-7, -2, 2, 3, 2, 1, -1, 4, 0, 0, 27, -7, 3, 7, 3, 5, 0, -7, 0, -5, 1 : tb
1, 1, -2, 2, 3, -1, 7, 15, -3, -1, 13, -5, 0, -2, -3, 9, -2, 1, -3, -7, 1 : bn
3, -8, -10, 13, 0, -1, 36, 45, -10, 3, 30, -1, -1, -3, -8, 8, 0, -15, -4, 5, -1 : bn
-10, -3, -4, 1, 0, 1, -3, 7, -1, 0, 12, 0, 3, 8, 0, 2, 0, 3, -4, 3, 3 : tb
-5, -2, -2, 3, -3, -4, 4, -2, -1, 3, 14, -3, -1, 6, 1, 4, -1, 1, -1, -3, 4 : tb
-2, -3, -4, 4, 0, -2, 1, 15, -5, 4, 18, -1, 4, -4, 3, 2, 3, -10, -2, -5, -2 : tb
-4, 2, -6, 10, -7, -3, 3, 12, -5, 5, 14, 0, 0, 4, -5, -2, -2, 0, -2, -4, 2 : tb
-1, -10, -4, 0, -1, 3, 3, 25, -5, -14, 15, -4, 3, 3, 4, 1, -1, -11, -7, -5, 1 : bn
-6, 6, -4, 9, 2, 1, 9, 11, -6, -8, 12, 0, -2, 4, 3, -1, 4, -5, 1, 2, 6 : bn
-10, -6, -7, 5, -1, -11, 1, 27, -4, 4, 25, -4, -1, 1, -2, 0, 2, -6, -3, -4, 0 : bn
0, -1, -4, 4, -1, -3, 0, 11, -7, 8, 26, -6, 0, 6, -1, -3, 0, 2, -1, -2, 3 : tb
-5, 0, -9, 11, -3, -1, 9, 13, -4, 0, 25, -3, -5, 8, -1, -3, 2, -17, -2, 0, -5 : bn
-7, -2, 1, 5, 1, 5, 2, 14, -2, 4, 22, -7, 3, 2, 2, -2, 1, -17, -3, -4, 1 : bn
-7, -9, -6, 3, -2, -2, 3, 5, -12, 2, 18, -7, 4, 6, -2, -1, 5, 13, 0, 1, 7 : tb
2, -3, -6, 6, -1, 0, -4, 29, -2, -5, 27, 9, 3, 2, 2, -1, -3, -13, -2, 6, -2 : bn
-1, -4, -5, 7, -2, 3, 4, 17, -4, -3, 9, -8, 8, 6, 2, -4, 3, 19, -4, -6, 2 : tb
12, -3, -10, 1, 6, -2, 2, 21, -2, 1, 22, 1, -6, 4, -1, -1, -4, -12, 4, -1, 7 : bn
-8, 0, -5, 6, 3, 0, 0, 14, -6, 4, 20, -8, 4, 5, 4, -2, 2, -12, -6, -3, 4 : bn
-1, -7, -5, 6, -3, 0, -2, 8, -6, 2, 19, -7, -1, 2, -2, 1, 3, 3, -3, -3, 3 : tb
2, -1, 2, -3, 4, 3, 8, 30, -7, 6, 14, 1, 9, 5, 4, 1, -4, -15, -1, -6, 1 : bn
4, -2, -2, 4, 7, 2, 2, 19, -2, -2, 17, -7, 7, -6, 6, -1, -7, -7, 3, -4, 2 : tb
-3, -6, -13, 5, 2, -1, 1, 16, -2, 3, 17, -5, 2, 6, -1, -1, 1, -4, -5, -1, 3 : bn
-4, -6, -4, 4, -2, 0, 10, 9, -5, 0, 16, -4, -2, -4, 0, -4, -2, -5, 4, -3, 0 : bn
-1, 3, -6, 4, 3, 5, 4, 29, -3, -1, 23, -8, 3, 7, -2, -1, 1, 7, -1, -4, 3 : tb
4, -2, -2, 7, 2, 0, 8, 27, 0, -4, 17, -7, -1, 3, 1, 3, -1, -1, 0, -9, 2 : tb
-13, -1, -4, 11, 3, -3, -1, 16, -1, 2, 31, 0, -3, 9, -3, -6, 4, -16, 3, -3, 9 : bn
-5, 6, -5, 0, 0, -7, 1, 16, -3, 1, 9, -2, 3, 7, 2, -1, 3, 2, -5, -3, 2 : bn
-2, 2, -1, 8, -14, 4, 5, 12, -5, 0, 17, -18, 1, -5, -2, -1, -3, -2, 2, -2, 5 : tb
-5, -4, -3, 7, 0, 1, -17, 11, -3, -10, 26, -3, 2, 7, 5, -3, 2, -14, 1, -4, 5 : bn
-7, -2, -3, 7, 2, -3, -3, 15, -4, 1, 24, -2, 3, 11, 4, 1, -3, -10, -1, -1, 0 : bn
-5, -10, -2, 0, -3, -4, 1, 18, -3, 5, 16, -12, 1, 6, 3, 0, -1, 6, 4, 9, 3 : tb
-1, -1, -4, 6, -1, 7, -9, 28, -2, -5, 30, -2, 2, 3, 6, 2, -1, -15, 3, 3, 6 : bn
-3, -2, -3, 4, 4, 0, 2, 22, 0, -4, 18, -10, -1, 0, 0, -3, 1, -7, -9, -2, 2 : bn
-1, -5, -4, 9, -3, 3, 1, 24, -2, 6, 23, 0, -6, 4, -2, 2, 0, -14, -3, 2, 6 : bn
-3, -2, -7, -1, 10, 2, 6, 22, 16, 2, 13, -10, 0, 6, 2, 4, -2, 13, -10, -11, 3 : tb
-3, -1, -5, 4, -2, 9, -1, 21, 2, -1, 27, -2, 5, 3, -4, 2, 1, 3, -1, -3, 8 : bn
-3, -4, -8, 3, -2, 0, 7, 26, -1, 6, 16, -9, 2, -6, 4, 2, -4, -10, -4, -7, -5 : bn
0, -5, -31, 0, 0, -4, 2, 20, -5, 5, 13, -12, 3, 15, 2, 9, -3, 4, -5, -9, 6 : tb
-3, -4, -8, -2, -2, 2, 3, 9, -2, -2, 17, -6, 1, 7, -3, 2, 1, 9, -5, -4, 2 : tb
-8, -3, 3, 6, 5, 1, 3, 12, -5, 0, 16, -11, -2, 7, 9, 6, 2, 8, -4, -6, 1 : tb
-4, -4, -12, 5, -1, -9, 5, 24, -7, -2, 28, -4, 7, -2, 0, 0, 5, -12, -3, -2, 4 : tb
-6, 1, -3, 3, 0, -1, 5, 15, 0, 0, 23, 16, 0, 10, 3, 4, 4, -1, -6, 2, 6 : bn
3, -3, -2, 6, -5, -1, 4, 18, -3, 3, 25, -2, 1, -1, 2, -4, -4, -9, -5, -4, -3 : bn
-3, -5, -5, 6, 1, 13, 6, 20, -3, 5, 27, -1, 0, 5, 2, 6, 4, 6, 7, 3, 6 : bn
-3, -15, -5, 2, -2, -4, 4, 12, -2, -1, 19, -7, 2, 7, 0, -2, 6, 6, -46, -7, 1 : tb
6, -5, -5, 7, -8, -1, 12, 18, -4, 3, 24, 2, 2, 4, 5, 4, 3, -5, -3, -3, 2 : tb
-3, 1, -1, 1, 2, -7, 3, 23, -14, 4, 31, -11, -2, 8, 2, -6, -2, 8, -7, -7, 1 : tb

0, 0, 0, 1, -1, 1, 1, 2, 0, 0, 0, -2, 1, 0, 1, 0, 0, -4, 1, 1, -1 : Gz
-1, 0, 0, 1, -2, 0, 0, -1, 0, 1, -1, 3, 0, 1, -1, 1, -2, -9, -2, 0, -1 : gf
3, -1, 0, 3, 0, 0, 1, 1, 1, 0, -1, -1, -1, 1, 0, 0, 0, -4, -1, 0, -2 : mn
0, 1, 1, 1, 0, 0, 2, -1, 0, -1, 0, 2, -1, 1, -3, 2, -1, -4, -1, 0, -2 : gf
-1, 0, -1, 1, -1, -1, 2, 1, 1, 0, -2, 1, 0, 1, -2, 0, -1, -2, -3, 1, 0 : Qj
-1, 0, 0, 1, -1, 1, -1, 0, 0, 1, -1, 0, 0, 1, -1, 2, 1, -1, 2, 2, -1 : rg
2, -1, 0, 1, -2, 0, 0, 2, -1, 1, -1, -1, 0, 0, 0, -1, -1, -2, -1, 0, 0 : Gz
0, 0, -1, 0, 1, 0, 1, 0, 0, 1, 0, -2, 0, 2, 0, 2, 0, -2, 0, 0, -2 : gf
-1, 2, 0, 1, -2, -1, 1, -1, 0, -1, -1, 5, 2, 1, -3, 1, 0, -1, -1, 1, -1 : rg
